Below are the code and all the weights of a small trained network. Each question names an input and a class and asks about switching units off, where a switched-off unit gives its printed mean instead of its output.

import numpy as np


def w(rows, s, z=0):
    codes = np.array(rows[::2]) - 128.0
    scale = np.full(codes.shape[1], s)
    scale[-1] = z or s
    return codes * scale


def f(y):
    return np.maximum(y, 0)


def log_softmax(a):
    a = a - a.max(-1, keepdims=True)
    return a - np.log(np.exp(a).sum(-1, keepdims=True))


def net(x, mask):
    res = np.array(x, float).reshape(1, 4) / 4 @ E
    y = f(res @ A[0][:, :-1].T + A[0][:, -1])
    res = res + np.where(mask, y, B[0][:, -1]) @ B[0][:, :-1]
    return log_softmax(res[-1] @ U[:, :-1].T + U[:, -1])


A, B = {}, {}
E = w([
[246,72,163,112,177,91],'x0',
[114,106,86,152,147,56],'x1',
[113,101,121,122,137,149],'x2',
[157,161,84,61,129,117],'x3',
],0.011)
A[0] = w([
[114,121,24,2,165,122,126],'N0',
[149,206,238,115,113,190,126],'N1',
[144,151,187,34,91,210,155],'N2',
[130,147,96,57,129,107,48],'N3',
[89,158,66,144,113,188,68],'N4',
[221,94,217,122,206,122,82],'N5',
[28,180,149,145,75,180,52],'N6',
[80,146,138,139,64,122,1],'N7',
[123,157,60,93,115,6,164],'N8',
[206,104,146,125,173,223,134],'N9',
[220,64,140,95,167,167,21],'N10',
[200,60,202,117,163,93,8],'N11',
[55,140,61,136,99,205,209],'N12',
[83,117,166,221,178,68,148],'N13',
[176,205,52,23,101,176,149],'N14',
[101,86,91,124,111,2,133],'N15',
[97,125,161,182,163,171,121],'N16',
[147,81,173,134,233,11,101],'N17',
[153,124,73,127,207,61,132],'N18',
[83,34,169,209,135,215,245],'N19',
[87,163,114,116,89,138,15],'N20',
],0.0073,0.0032)
B[0] = w([
[147,39,163,204,45,234,208],'N0',
[187,76,219,219,204,145,196],'N1',
[143,80,216,228,228,109,202],'N2',
[171,76,92,172,59,153,155],'N3',
[114,198,83,74,185,173,191],'N4',
[34,185,2,147,122,180,245],'N5',
[87,150,62,126,185,187,236],'N6',
[74,159,93,153,139,199,165],'N7',
[204,64,177,206,219,219,220],'N8',
[86,179,73,157,198,103,199],'N9',
[33,208,69,172,110,145,203],'N10',
[31,216,43,88,121,162,218],'N11',
[99,170,76,117,225,146,255],'N12',
[197,45,163,184,85,165,217],'N13',
[154,43,131,217,129,253,220],'N14',
[134,168,171,225,181,118,214],'N15',
[157,53,119,175,108,193,174],'N16',
[120,177,73,154,177,149,243],'N17',
[87,152,106,208,189,120,203],'N18',
[226,73,55,168,166,177,254],'N19',
[44,191,87,130,161,119,167],'N20',
],0.0059,0.0065)
U = w([
[58,254,47,119,143,139,18],'0',
[149,117,160,206,160,145,211],'1',
[172,69,107,200,101,181,116],'2',
[158,117,93,137,167,147,255],'3',
[148,133,128,126,113,124,169],'4',
[150,111,194,50,109,71,1],'5',
[172,158,194,113,17,100,1],'6',
],0.0087,0.004)

Each question gives the input, the list of numbers given to net, and the class t.
The units are the neurons (one row each of A and B). Each row of codes is followed by its name. A weight is (code - 128) times the scale printed after its matrix; where a second scale follows, it is the last column's (A, B and U).
mask holds one flag per neuron, in row order. A switched-off neuron (its flag False) gives its mean, the last column of its row in B, instead of its output. The means were averaged over made-up inputs and are rounded, as every weight is.
A unit's drop is (log p(t) with every unit on - log p(t) with that unit switched off) / (log p(t) with every unit on - log p(t) with every unit switched off).
The circuit of an input: a set's keep is (log p(t) with only the set's units on - log p(t) with every unit switched off) / (log p(t) with every unit on - log p(t) with every unit switched off). Starting from the 12 units with the biggest drops (on a tie, the unit counted first), units are removed one at a time, each time the one whose removal leaves the highest keep (on an exact tie, the one counted first), for as long as the keep stays at least 0.8.
circuit, biggest first: the units of the circuit, biggest drop first
top k neurons: the k neurons with the biggest drops, biggest first
drop of u: that unit's drop, to one decimal
input [-6,8,2,2], class 1: circuit, biggest first -> [N8]
input [8,8,7,-6], class 0: circuit, biggest first -> [N11, N5]
input [-1,-1,1,5], class 2: circuit, biggest first -> [N14, N0]
input [-3,-1,-4,5], class 2: top 2 neurons -> [N14, N0]
input [-3,-6,-1,4], class 1: circuit, biggest first -> [N2, N1]
input [-7,-8,2,8], class 1: top 2 neurons -> [N2, N14]
input [7,-5,2,-5], class 0: circuit, biggest first -> [N5, N11]
input [6,4,-6,-6], class 0: top 3 neurons -> [N11, N5, N17]
input [-5,0,6,6], class 2: top 4 neurons -> [N0, N14, N11, N5]
input [-5,-7,-1,7], class 1: drop of N2 -> 0.3
input [2,0,-3,1], class 4: drop of N5 -> 0.0
input [7,-4,3,2], class 0: drop of N5 -> 0.1
